Here is a tiny trained network, its code and every weight. The questions are about switching its units off for an input and a target symbol, where a switched-off unit gives its printed mean instead of its output.

import numpy as np


def w(rows, s, z=0):
    codes = np.array(rows[::2]) - 128.0
    scale = np.full(codes.shape[1], s)
    scale[-1] = z or s
    return codes * scale


def f(y):
    return np.maximum(y, 0)


def softmax(a):
    e = np.exp(a - a.max(-1, keepdims=True))
    return e / e.sum(-1, keepdims=True)


def log_softmax(a):
    a = a - a.max(-1, keepdims=True)
    return a - np.log(np.exp(a).sum(-1, keepdims=True))


def net(x, mask):
    ids = ['ΘΞβεζηφω'.index(c) for c in x.split()]
    T = len(ids)
    res = E[ids] + P[:T]
    u = 0
    for l in range(2):
        r = res
        for j in range(2):
            rows = slice(4 * j, 4 * j + 4)
            q, k, v = (r @ M[l][rows].T for M in (Q, K, V))
            z = softmax(np.where(np.tri(T) > 0, q @ k.T / 4**0.5, -1e9)) @ v
            o = O[l][rows]
            res = res + np.where(mask[u + j], z, o[:, -1]) @ o[:, :-1]
        u += 2
        y = f(res @ A[l][:, :-1].T + A[l][:, -1])
        res = res + np.where(mask[u : u + 4], y, B[l][:, -1]) @ B[l][:, :-1]
        u += 4
    return log_softmax(res[-1] @ U[:, :-1].T + U[:, -1])


Q, K, V, O, A, B = {}, {}, {}, {}, {}, {}
E = w([
[132,73,124,104,77,98,87,117,168],'Θ',
[140,140,132,130,146,68,133,72,117],'Ξ',
[79,174,133,68,182,152,146,149,80],'β',
[119,117,155,71,162,157,253,99,96],'ε',
[145,133,85,105,187,133,176,184,141],'ζ',
[156,125,162,83,137,128,190,182,125],'η',
[174,70,86,132,115,69,110,103,133],'φ',
[122,102,107,140,70,124,126,82,103],'ω',
],0.026)
P = w([
[57,147,157,161,148,145,238,120,190],'0',
[91,144,95,43,136,103,150,99,100],'1',
[180,185,75,82,100,167,141,134,120],'2',
[172,130,95,114,101,169,138,133,95],'3',
[154,85,142,206,88,142,135,206,52],'4',
[82,7,132,109,187,89,47,144,58],'5',
],0.014)
Q[0] = w([
[129,119,92,2,150,154,190,156,114],'0.h1',
[203,188,77,173,64,126,165,153,147],'0.h1',
[98,115,112,86,194,200,161,223,57],'0.h1',
[87,47,171,196,169,111,165,198,82],'0.h1',
[184,161,79,45,134,191,193,204,110],'0.h2',
[198,172,159,182,79,120,104,158,114],'0.h2',
[106,92,177,103,181,144,111,201,31],'0.h2',
[184,173,102,70,125,157,72,107,125],'0.h2',
],0.014)
K[0] = w([
[162,128,115,214,70,127,136,138,57],'0.h1',
[69,52,159,115,186,77,120,122,102],'0.h1',
[169,141,112,119,73,163,140,152,27],'0.h1',
[211,169,95,34,94,76,126,113,67],'0.h1',
[165,53,161,195,209,168,82,165,65],'0.h2',
[2,76,102,125,168,63,106,106,98],'0.h2',
[239,137,48,113,165,92,72,145,48],'0.h2',
[68,137,160,222,135,110,85,103,185],'0.h2',
],0.013)
V[0] = w([
[21,152,108,65,199,98,172,142,50],'0.h1',
[108,61,171,107,102,166,158,137,133],'0.h1',
[188,184,34,194,221,90,250,152,114],'0.h1',
[62,161,55,235,54,152,54,27,88],'0.h1',
[161,66,135,54,169,204,189,80,187],'0.h2',
[155,61,99,100,173,118,144,120,180],'0.h2',
[161,115,156,91,250,31,98,209,164],'0.h2',
[116,35,2,117,99,154,95,182,128],'0.h2',
],0.0068)
O[0] = w([
[77,88,68,168,178,141,116,87,145,239],'0.h1',
[161,126,102,58,99,118,76,204,95,140],'0.h1',
[73,77,36,119,125,37,221,95,253,254],'0.h1',
[183,224,104,197,95,145,90,81,123,97],'0.h1',
[143,181,98,54,167,95,20,145,69,226],'0.h2',
[218,106,103,141,175,186,74,188,214,165],'0.h2',
[178,82,224,109,169,211,88,52,211,110],'0.h2',
[228,163,34,93,87,167,211,165,186,30],'0.h2',
],0.0072,0.0076)
A[0] = w([
[109,142,73,159,153,121,74,161,184,160],'0.n1',
[157,74,124,50,87,72,188,33,93,190],'0.n2',
[101,94,162,131,7,121,51,147,182,93],'0.n3',
[72,227,255,147,75,175,71,161,233,2],'0.n4',
],0.0072,0.0056)
B[0] = w([
[135,186,164,140,169,85,110,109,132,163],'0.n1',
[200,83,166,166,104,159,156,160,124,250],'0.n2',
[180,175,130,144,190,110,191,85,65,150],'0.n3',
[140,249,119,151,155,115,100,77,25,129],'0.n4',
],0.011,0.016)
Q[1] = w([
[103,73,123,118,219,202,94,143,77],'1.h1',
[173,137,161,217,58,112,60,69,189],'1.h1',
[149,129,9,113,185,176,127,112,167],'1.h1',
[114,154,106,170,115,61,83,89,68],'1.h1',
[137,128,198,165,144,145,60,221,109],'1.h2',
[165,179,118,72,125,155,194,132,103],'1.h2',
[145,177,143,120,82,97,169,149,64],'1.h2',
[170,116,95,152,228,183,132,219,107],'1.h2',
],0.011)
K[1] = w([
[88,169,144,75,198,196,128,183,102],'1.h1',
[146,118,111,149,112,95,48,50,146],'1.h1',
[117,133,4,126,188,137,113,186,184],'1.h1',
[89,93,99,133,124,138,100,59,59],'1.h1',
[146,98,133,81,132,151,93,156,44],'1.h2',
[159,91,91,214,92,149,143,145,150],'1.h2',
[116,107,109,93,47,153,80,96,150],'1.h2',
[190,72,75,150,174,152,20,167,106],'1.h2',
],0.011)
V[1] = w([
[51,181,209,73,135,216,197,138,90],'1.h1',
[138,200,136,174,171,84,131,42,198],'1.h1',
[40,167,49,64,142,240,170,126,51],'1.h1',
[95,211,169,58,161,123,124,179,152],'1.h1',
[164,61,186,177,37,111,47,109,132],'1.h2',
[195,140,201,229,227,50,167,165,67],'1.h2',
[101,70,73,211,46,144,63,199,166],'1.h2',
[18,154,179,38,3,149,129,91,171],'1.h2',
],0.0054)
O[1] = w([
[149,97,104,129,229,127,101,199,52,87],'1.h1',
[130,168,86,166,79,161,60,126,80,135],'1.h1',
[213,57,106,198,200,101,34,187,191,70],'1.h1',
[204,53,135,135,185,161,146,203,126,68],'1.h1',
[121,116,72,46,163,163,143,139,76,122],'1.h2',
[88,110,170,54,44,98,76,71,103,251],'1.h2',
[192,234,130,59,255,55,194,123,188,79],'1.h2',
[108,116,233,240,246,95,151,151,83,38],'1.h2',
],0.0059,0.012)
A[1] = w([
[130,199,124,9,158,194,175,202,162,1],'1.n1',
[91,152,147,52,120,194,194,128,201,43],'1.n2',
[83,127,181,113,179,254,140,168,65,58],'1.n3',
[99,80,167,182,121,64,113,167,70,114],'1.n4',
],0.0089,0.0071)
B[1] = w([
[175,32,172,254,115,107,33,100,79,203],'1.n1',
[100,167,34,223,168,178,106,99,192,195],'1.n2',
[35,194,209,113,17,96,63,218,202,159],'1.n3',
[189,199,43,21,104,130,139,71,129,254],'1.n4',
],0.0066,0.0094)
U = w([
[138,88,120,33,172,206,254,137,109,201],'Θ',
[162,72,86,174,163,139,133,78,90,4],'Ξ',
[47,112,45,70,119,112,66,164,132,1],'β',
[131,85,210,125,51,105,163,214,230,181],'ε',
[152,165,95,49,153,240,188,105,214,219],'ζ',
[137,153,73,148,58,43,214,216,109,82],'η',
[89,87,192,145,97,104,115,57,112,70],'φ',
[207,147,221,81,89,197,105,168,99,225],'ω',
],0.0062,0.0064)

Each question gives the input, a string of symbols that net reads in full, and the target symbol t.
The units are the heads (4 rows each of Q, K, V and O) and the neurons (one row each of A and B). Each row of codes is followed by its name. A weight is (code - 128) times the scale printed after its matrix; where a second scale follows, it is the last column's (O, A, B and U).
mask holds one flag per unit, layer by layer, with each layer's heads first. A switched-off unit (its flag False) gives its mean, the last column of its rows in O or B, instead of its output. The means were averaged over made-up inputs and are rounded, as every weight is.
A unit's drop is (log p(t) with every unit on - log p(t) with that unit switched off) / (log p(t) with every unit on - log p(t) with every unit switched off).
The circuit of an input: a set's keep is (log p(t) with only the set's units on - log p(t) with every unit switched off) / (log p(t) with every unit on - log p(t) with every unit switched off). Starting from all 12 units, units are removed one at a time, each time the one whose removal leaves the highest keep (on an exact tie, the one counted first), for as long as the keep stays at least 0.8.
circuit, biggest first: the units of the circuit, biggest drop first
unit that matters most: the unit with the biggest drop
k most important neurons: the k neurons with the biggest drops, biggest first
top k neurons in layer l: the k neurons of layer l with the biggest drops, biggest first
heads that matter: for each layer, one digit per head in row order, 1 if its drop is at least 0.15 and else 0, layers parted by /
input ε ω ω, target β: circuit, biggest first : (0.h2)
input Ξ Ξ Ξ, target φ: circuit, biggest first : (0.h2 1.h2)
input η Ξ ω, target Θ: circuit, biggest first : (0.h1 1.h1)
input ω Ξ η ω ω Θ, target Θ: heads that matter : 10 / 00
input ε Ξ Ξ Ξ φ, target φ: circuit, biggest first : (0.h1 1.h1)
input φ Ξ Θ Θ, target ζ: heads that matter : 01 / 10
input ω β φ ω Ξ Θ, target ζ: circuit, biggest first : (0.h2 0.n3 1.h2)
input Ξ Ξ Ξ β η, target ε: circuit, biggest first : (0.h1 1.n3 1.h1)
input ω Ξ β β, target β: heads that matter : 10 / 00
input ω Ξ φ, target η: heads that matter : 01 / 00
input Ξ Ξ β Ξ ζ ω, target Ξ: circuit, biggest first : (0.h1 1.h1)
input Ξ Ξ η, target ε: heads that matter : 10 / 00
input φ Ξ ζ, target Ξ: 2 most important neurons : (1.n1 0.n2)
input ε Θ Ξ ω η, target ω: circuit, biggest first : (0.h1)
input β ω Ξ Θ, target Ξ: circuit, biggest first : (0.h1 1.h1 0.n3)
input ζ φ ω ζ, target ω: 2 most important neurons : (1.n1 0.n1)
input ε ω Ξ Ξ, target β: heads that matter : 11 / 00
input φ Ξ Ξ, target ζ: heads that matter : 01 / 10
input Ξ Ξ Ξ ω φ, target φ: heads that matter : 10 / 10
input η Θ ε, target ε: unit that matters most : 1.n3
input ζ Ξ φ ζ Ξ φ, target ζ: circuit, biggest first : (0.h2 1.h2)
input Θ Ξ ε Ξ β, target Θ: top 2 neurons in layer 1 : (1.n1 1.n4)
input ζ ω β ω Ξ φ, target Ξ: heads that matter : 10 / 10
input β η ε, target ε: top 2 neurons in layer 0 : (0.n2 0.n3)
input ε Ξ ζ ω Θ Ξ, target ε: heads that matter : 11 / 00
input ω Ξ Ξ Ξ Θ ζ, target ζ: heads that matter : 01 / 00
input φ Ξ ω, target ζ: unit that matters most : 1.n2
input Θ ε ω, target ω: heads that matter : 10 / 00
input φ Ξ ω ω, target ζ: circuit, biggest first : (0.h2 1.h2)
